Here is a tiny trained network, its code and every weight. The questions are about switching its units off for an input and a class, where a switched-off unit gives its printed mean instead of its output.

import numpy as np


def w(rows, s, z=0):
    codes = np.array(rows[::2]) - 128.0
    scale = np.full(codes.shape[1], s)
    scale[-1] = z or s
    return codes * scale


def f(y):
    return np.maximum(y, 0)


def log_softmax(a):
    a = a - a.max(-1, keepdims=True)
    return a - np.log(np.exp(a).sum(-1, keepdims=True))


def net(x, mask):
    res = np.array(x, float).reshape(1, 5) / 4 @ E
    y = f(res @ A[0][:, :-1].T + A[0][:, -1])
    res = res + np.where(mask, y, B[0][:, -1]) @ B[0][:, :-1]
    return log_softmax(res[-1] @ U[:, :-1].T + U[:, -1])


A, B = {}, {}
E = w([
[138,151,125,147,87,127,144,112,138,139],'x0',
[167,179,160,47,143,254,82,159,248,143],'x1',
[78,194,174,170,162,166,191,122,70,192],'x2',
[132,151,159,95,86,93,168,163,105,139],'x3',
[141,249,85,115,127,155,83,130,41,67],'x4',
],0.0088)
A[0] = w([
[96,213,195,190,230,196,226,111,54,161,96],'N0',
[206,113,15,47,83,51,108,146,155,29,203],'N1',
[149,233,116,134,180,98,108,130,115,89,20],'N2',
[98,254,111,84,165,80,64,70,108,60,5],'N3',
[126,120,83,151,112,108,173,99,94,78,59],'N4',
[126,179,102,65,111,113,91,84,97,28,47],'N5',
[128,132,124,33,89,207,78,129,115,97,120],'N6',
[115,190,58,126,127,162,138,127,69,87,42],'N7',
[169,214,149,71,148,226,108,139,174,134,44],'N8',
[126,105,91,177,138,93,169,97,43,92,51],'N9',
[126,77,134,162,181,148,195,131,153,247,171],'N10',
[173,51,104,170,87,173,107,148,148,77,157],'N11',
[166,194,117,165,164,148,142,126,72,117,99],'N12',
[71,123,82,188,114,47,103,122,43,90,90],'N13',
],0.0078,0.0025)
B[0] = w([
[156,116,217,189,102,159,79,35,75,79,234],'N0',
[185,101,215,171,114,218,79,55,61,109,254],'N1',
[114,125,77,85,108,107,83,98,199,50,177],'N2',
[50,150,93,67,26,57,151,55,181,90,199],'N3',
[181,166,44,125,147,248,170,141,191,176,180],'N4',
[41,91,176,80,108,66,95,106,143,47,190],'N5',
[151,138,133,245,140,171,170,164,188,162,196],'N6',
[87,95,107,113,53,47,77,132,179,32,188],'N7',
[120,161,36,166,142,206,100,182,220,255,227],'N8',
[187,167,54,120,191,158,201,159,160,209,217],'N9',
[71,92,131,98,104,65,100,68,152,112,205],'N10',
[89,100,188,136,143,123,131,128,147,74,185],'N11',
[147,73,96,96,126,88,38,26,141,126,182],'N12',
[170,163,78,158,248,153,230,230,137,188,245],'N13',
],0.0072,0.0097)
U = w([
[116,247,58,93,186,212,104,254,152,200,7],'0',
[35,96,129,31,46,39,92,79,174,122,250],'1',
[133,154,220,138,93,193,64,78,54,105,186],'2',
],0.0072,0.0018)

Each question gives the input, the list of numbers given to net, and the class t.
The units are the neurons (one row each of A and B). Each row of codes is followed by its name. A weight is (code - 128) times the scale printed after its matrix; where a second scale follows, it is the last column's (A, B and U).
mask holds one flag per neuron, in row order. A switched-off neuron (its flag False) gives its mean, the last column of its row in B, instead of its output. The means were averaged over made-up inputs and are rounded, as every weight is.
A unit's drop is (log p(t) with every unit on - log p(t) with that unit switched off) / (log p(t) with every unit on - log p(t) with every unit switched off).
The circuit of an input: a set's keep is (log p(t) with only the set's units on - log p(t) with every unit switched off) / (log p(t) with every unit on - log p(t) with every unit switched off). Starting from the 12 units with the biggest drops (on a tie, the unit counted first), units are removed one at a time, each time the one whose removal leaves the highest keep (on an exact tie, the one counted first), for as long as the keep stays at least 0.8.
units of the circuit, in order: the units of the circuit, biggest drop first
most important unit: the unit with the biggest drop
k most important neurons: the k neurons with the biggest drops, biggest first
drop of u: that unit's drop, to one decimal
input [6,3,-4,8,5], class 1: units of the circuit, in order : (N5)
input [3,2,-7,-6,-6], class 2: 2 most important neurons : (N1 N3)
input [1,4,1,1,-5], class 1: 4 most important neurons : (N13 N10 N9 N4)
input [2,4,-5,1,4], class 2: 2 most important neurons : (N1 N13)
input [5,-4,-3,-1,4], class 0: 2 most important neurons : (N13 N0)
input [-3,4,-5,-2,-4], class 2: units of the circuit, in order : (N13 N1 N3)
input [7,-7,7,-2,7], class 0: 3 most important neurons : (N13 N9 N4)
input [5,-5,3,1,5], class 0: 4 most important neurons : (N13 N9 N4 N10)
input [-8,-6,4,-7,7], class 1: 2 most important neurons : (N3 N7)
input [-4,-7,-7,2,6], class 0: 4 most important neurons : (N13 N9 N4 N0)
input [0,-5,8,-1,8], class 1: 3 most important neurons : (N3 N7 N1)
input [-6,-8,4,0,-7], class 0: 2 most important neurons : (N13 N9)
input [0,-2,3,-5,5], class 1: 3 most important neurons : (N1 N3 N7)
input [0,-6,2,6,4], class 0: units of the circuit, in order : (N13)
input [1,-4,-8,-3,-7], class 2: 2 most important neurons : (N1 N3)
input [5,-6,-8,8,-5], class 2: 2 most important neurons : (N1 N8)
input [-8,3,-6,1,7], class 1: drop of N3 : 0.7
input [4,3,-5,4,-1], class 2: drop of N13 : 0.4
input [3,5,-8,-5,1], class 2: drop of N7 : 0.0
input [-8,1,6,5,-1], class 2: most important unit : N0
